Below are the code and all the weights of a small trained network. Each question names an input and a target symbol and asks about switching units off, where a switched-off unit gives its printed mean instead of its output.

import numpy as np


def w(rows, s, z=0):
    codes = np.array(rows[::2]) - 128.0
    scale = np.full(codes.shape[1], s)
    scale[-1] = z or s
    return codes * scale


def norm(h):
    return h / np.sqrt((h * h).mean(-1, keepdims=True) + 1e-5)


def f(y):
    return y / 2 * (1 + np.tanh(0.7978845608 * (y + 0.044715 * y**3)))


def softmax(a):
    e = np.exp(a - a.max(-1, keepdims=True))
    return e / e.sum(-1, keepdims=True)


def log_softmax(a):
    a = a - a.max(-1, keepdims=True)
    return a - np.log(np.exp(a).sum(-1, keepdims=True))


def net(x, mask):
    ids = ['ΠΨΩαγδεζθλτ'.index(c) for c in x.split()]
    T = len(ids)
    res = E[ids] + P[:T]
    r = norm(res)
    for j in range(3):
        rows = slice(3 * j, 3 * j + 3)
        q, k, v = (r @ M[0][rows].T for M in (Q, K, V))
        z = softmax(np.where(np.tri(T) > 0, q @ k.T / 3**0.5, -1e9)) @ v
        o = O[0][rows]
        res = res + np.where(mask[j], z, o[:, -1]) @ o[:, :-1]
    y = f(norm(res) @ A[0][:, :-1].T + A[0][:, -1])
    res = res + np.where(mask[3:11], y, B[0][:, -1]) @ B[0][:, :-1]
    return log_softmax(norm(res)[-1] @ U[:, :-1].T + U[:, -1])


Q, K, V, O, A, B = {}, {}, {}, {}, {}, {}
E = w([
[107,96,89,116,109,173,180,164,171,153,118,126],'Π',
[136,118,181,117,71,188,199,187,168,99,118,130],'Ψ',
[133,188,121,137,111,207,207,203,218,153,123,170],'Ω',
[146,162,130,185,118,139,147,109,168,95,154,147],'α',
[64,138,179,131,121,147,181,168,154,139,34,129],'γ',
[181,83,94,66,52,126,148,219,155,146,173,110],'δ',
[123,231,87,72,110,105,197,87,75,109,160,163],'ε',
[73,188,143,80,84,58,202,204,121,48,121,126],'ζ',
[249,101,73,140,108,121,136,132,107,130,193,80],'θ',
[96,132,168,29,117,155,90,211,122,127,150,186],'λ',
[147,183,147,117,103,171,100,164,145,89,197,93],'τ',
],0.014)
P = w([
[59,103,70,148,171,94,48,39,96,79,76,120],'0',
[142,62,146,65,164,119,199,98,220,72,139,76],'1',
[78,119,179,118,128,87,230,87,71,147,254,75],'2',
[123,168,96,101,110,153,147,171,60,102,51,69],'3',
[128,62,119,93,150,58,161,153,150,101,26,109],'4',
[65,179,174,177,89,85,162,178,99,185,163,109],'5',
[205,159,115,99,16,169,87,131,56,137,64,138],'6',
[181,131,88,130,222,124,193,92,161,109,115,101],'7',
[127,184,87,214,174,100,171,185,83,197,179,194],'8',
[144,183,151,101,94,211,97,174,109,140,76,118],'9',
[205,60,92,155,151,74,149,90,144,136,94,130],'10',
],0.0095)
Q[0] = w([
[185,116,131,71,160,128,158,87,186,63,95,235],'head 0',
[174,41,108,38,216,109,219,114,204,83,116,145],'head 0',
[133,152,185,158,101,156,21,122,49,132,130,146],'head 0',
[127,218,166,126,100,198,156,154,86,165,94,85],'head 1',
[151,124,77,105,148,65,216,122,255,111,140,115],'head 1',
[144,153,125,115,2,140,150,174,88,161,147,136],'head 1',
[117,185,182,135,92,96,94,137,80,159,93,134],'head 2',
[142,147,119,84,48,212,92,134,138,56,53,114],'head 2',
[117,200,64,132,70,224,90,138,64,124,128,116],'head 2',
],0.0062)
K[0] = w([
[108,98,171,105,131,178,58,223,94,132,169,153],'head 0',
[149,212,183,129,144,161,59,153,126,167,175,183],'head 0',
[53,46,123,86,149,53,115,101,148,60,66,83],'head 0',
[87,92,58,172,102,137,84,103,103,79,142,159],'head 1',
[131,207,153,47,106,124,178,124,107,161,114,185],'head 1',
[2,90,94,164,184,136,43,88,147,84,112,159],'head 1',
[73,94,130,133,142,170,122,129,134,120,101,144],'head 2',
[32,137,78,129,152,117,91,63,117,113,127,176],'head 2',
[33,156,116,131,124,149,71,57,178,110,82,187],'head 2',
],0.0069)
V[0] = w([
[165,41,196,168,104,98,154,105,63,68,153,129],'head 0',
[104,31,128,108,87,76,195,119,135,160,85,236],'head 0',
[94,73,138,53,153,108,65,218,104,121,130,191],'head 0',
[56,152,198,132,118,196,129,85,77,101,91,143],'head 1',
[166,153,175,214,166,141,121,151,166,177,90,181],'head 1',
[88,69,185,85,92,128,176,178,154,145,79,206],'head 1',
[124,213,140,87,168,95,173,79,112,138,77,174],'head 2',
[153,74,90,51,226,179,61,2,104,167,178,196],'head 2',
[141,48,104,194,149,16,132,95,138,136,83,105],'head 2',
],0.0065)
O[0] = w([
[141,207,154,136,108,173,113,175,177,133,160,107,46],'head 0',
[68,114,140,154,223,104,212,161,135,143,131,169,113],'head 0',
[121,80,58,49,182,122,184,182,68,92,135,22,128],'head 0',
[48,126,216,167,101,153,104,75,99,146,137,186,185],'head 1',
[130,90,91,36,107,172,59,116,153,104,141,144,82],'head 1',
[155,165,196,162,206,254,110,84,118,78,86,105,192],'head 1',
[143,142,131,52,77,138,204,131,197,71,112,131,147],'head 2',
[149,212,80,79,147,136,105,27,30,171,69,184,1],'head 2',
[153,106,78,195,196,94,77,145,115,51,143,253,24],'head 2',
],0.0067)
A[0] = w([
[115,155,136,111,142,110,90,170,108,64,101,78,40],'neuron 0',
[189,102,126,99,126,160,199,204,143,152,96,141,239],'neuron 1',
[91,145,70,62,93,165,117,176,193,72,55,38,72],'neuron 2',
[82,136,140,133,125,127,203,88,142,117,157,86,183],'neuron 3',
[194,122,189,124,129,148,158,174,132,130,94,162,251],'neuron 4',
[2,84,189,111,80,74,137,115,121,200,133,103,240],'neuron 5',
[87,75,176,142,160,154,195,181,175,168,229,87,116],'neuron 6',
[173,142,145,104,98,167,84,121,177,76,100,61,147],'neuron 7',
],0.0068,0.0022)
B[0] = w([
[193,90,139,136,62,254,159,146,126,98,62,172,132],'neuron 0',
[94,96,113,164,155,93,86,100,144,105,152,129,214],'neuron 1',
[216,99,88,116,114,117,101,117,135,110,64,113,194],'neuron 2',
[150,161,152,160,108,131,47,134,135,154,181,119,188],'neuron 3',
[78,100,108,122,194,100,144,61,97,110,139,121,190],'neuron 4',
[191,209,125,169,133,150,96,117,136,177,238,94,186],'neuron 5',
[73,180,82,118,88,91,177,165,107,207,137,155,247],'neuron 6',
[200,83,130,111,123,205,102,107,110,79,121,221,177],'neuron 7',
],0.0091,0.012)
U = w([
[110,142,179,110,122,230,161,67,11,207,26,82,62],'Π',
[54,124,145,181,77,152,155,214,117,89,124,150,26],'Ψ',
[74,107,123,77,88,122,216,19,180,137,91,160,70],'Ω',
[42,92,182,136,166,165,89,90,144,23,158,172,130],'α',
[92,109,243,185,142,228,92,196,111,186,177,148,161],'γ',
[54,101,65,145,108,97,57,156,115,140,110,231,250],'δ',
[105,146,178,154,67,85,70,67,81,213,216,42,148],'ε',
[164,126,160,135,126,39,124,181,199,77,105,121,82],'ζ',
[164,126,98,207,225,135,118,104,41,107,106,193,206],'θ',
[155,95,42,88,198,140,214,186,84,115,82,6,11],'λ',
[230,125,101,83,53,255,56,136,167,104,84,135,132],'τ',
],0.0049,0.0018)

Each question gives the input, a string of symbols that net reads in full, and the target symbol t.
The units are the heads (3 rows each of Q, K, V and O) and the neurons (one row each of A and B). Each row of codes is followed by its name. A weight is (code - 128) times the scale printed after its matrix; where a second scale follows, it is the last column's (O, A, B and U).
mask holds one flag per unit, heads first, then neurons. A switched-off unit (its flag False) gives its mean, the last column of its rows in O or B, instead of its output. The means were averaged over made-up inputs and are rounded, as every weight is.
A unit's drop is (log p(t) with every unit on - log p(t) with that unit switched off) / (log p(t) with every unit on - log p(t) with every unit switched off).
The circuit of an input: a set's keep is (log p(t) with only the set's units on - log p(t) with every unit switched off) / (log p(t) with every unit on - log p(t) with every unit switched off). Starting from all 11 units, units are removed one at a time, each time the one whose removal leaves the highest keep (on an exact tie, the one counted first), for as long as the keep stays at least 0.8.
circuit, biggest first: the units of the circuit, biggest drop first
top k neurons: the k neurons with the biggest drops, biggest first
heads that matter: for each layer, one digit per head in row order, 1 if its drop is at least 0.15 and else 0, layers parted by /
input δ Ω Ω θ θ Ω Ω Ω ζ τ, target λ: circuit, biggest first -> [head 1]
input ζ Π Ω ε Ω Ψ γ τ, target τ: heads that matter -> 000
input Ψ α λ Ω τ Ω λ, target γ: heads that matter -> 011
input δ λ Ψ α γ Ψ λ Ω, target λ: top 2 neurons -> [neuron 2; neuron 5]
input α Ω Ω Ψ Π Ω λ Ω ε λ, target δ: heads that matter -> 011
input λ Ψ Ω Ω, target Π: heads that matter -> 001
input Ω τ ε Ω Ψ τ Π λ, target τ: heads that matter -> 100
input ζ Ω Π τ, target Ψ: heads that matter -> 011
input Ψ Ω Ω Ω ε, target ε: heads that matter -> 100
input ε δ Ψ θ Ω τ δ Ω δ Ω, target Ω: heads that matter -> 011
input δ Π τ α λ τ Ω Π Ω Π λ, target λ: heads that matter -> 110
input Ω τ Ψ Ω Ω λ Ω Ω, target λ: heads that matter -> 110
input τ Ω γ λ λ Ω τ γ, target τ: top 2 neurons -> [neuron 7; neuron 2]
input λ λ Ω Ω, target Π: heads that matter -> 001
input λ λ α λ λ Ω θ Ω τ τ, target Π: top neuron -> [neuron 5]
input Ψ Ω τ Ω γ τ θ, target γ: circuit, biggest first -> [head 1; head 2; head 0]
input τ Ω Ω γ, target ε: circuit, biggest first -> [head 1; neuron 5]
input Π λ λ δ α Ω α, target θ: heads that matter -> 001
input ε ε Ω θ θ Ω Ω θ λ Ω ζ, target λ: top 2 neurons -> [neuron 7; neuron 0]
input ε ε δ ε λ Π λ τ Ψ λ Ψ, target λ: circuit, biggest first -> [head 0]
input δ α Ω Ω Ω τ λ τ τ γ, target λ: heads that matter -> 010
input θ Ω τ γ Ω λ γ Ω Π τ δ, target τ: circuit, biggest first -> [head 1; neuron 7]
input ζ γ τ Ψ α, target τ: circuit, biggest first -> [head 0; neuron 7]
input ε ζ ζ θ τ γ Π, target Ω: circuit, biggest first -> [head 2; head 1; neuron 3]
input δ λ Ψ Ω Ω τ δ, target λ: circuit, biggest first -> [head 1; head 0]
input α Ω Ω Ψ τ τ Ω Ω λ, target ε: circuit, biggest first -> [neuron 5; head 1]
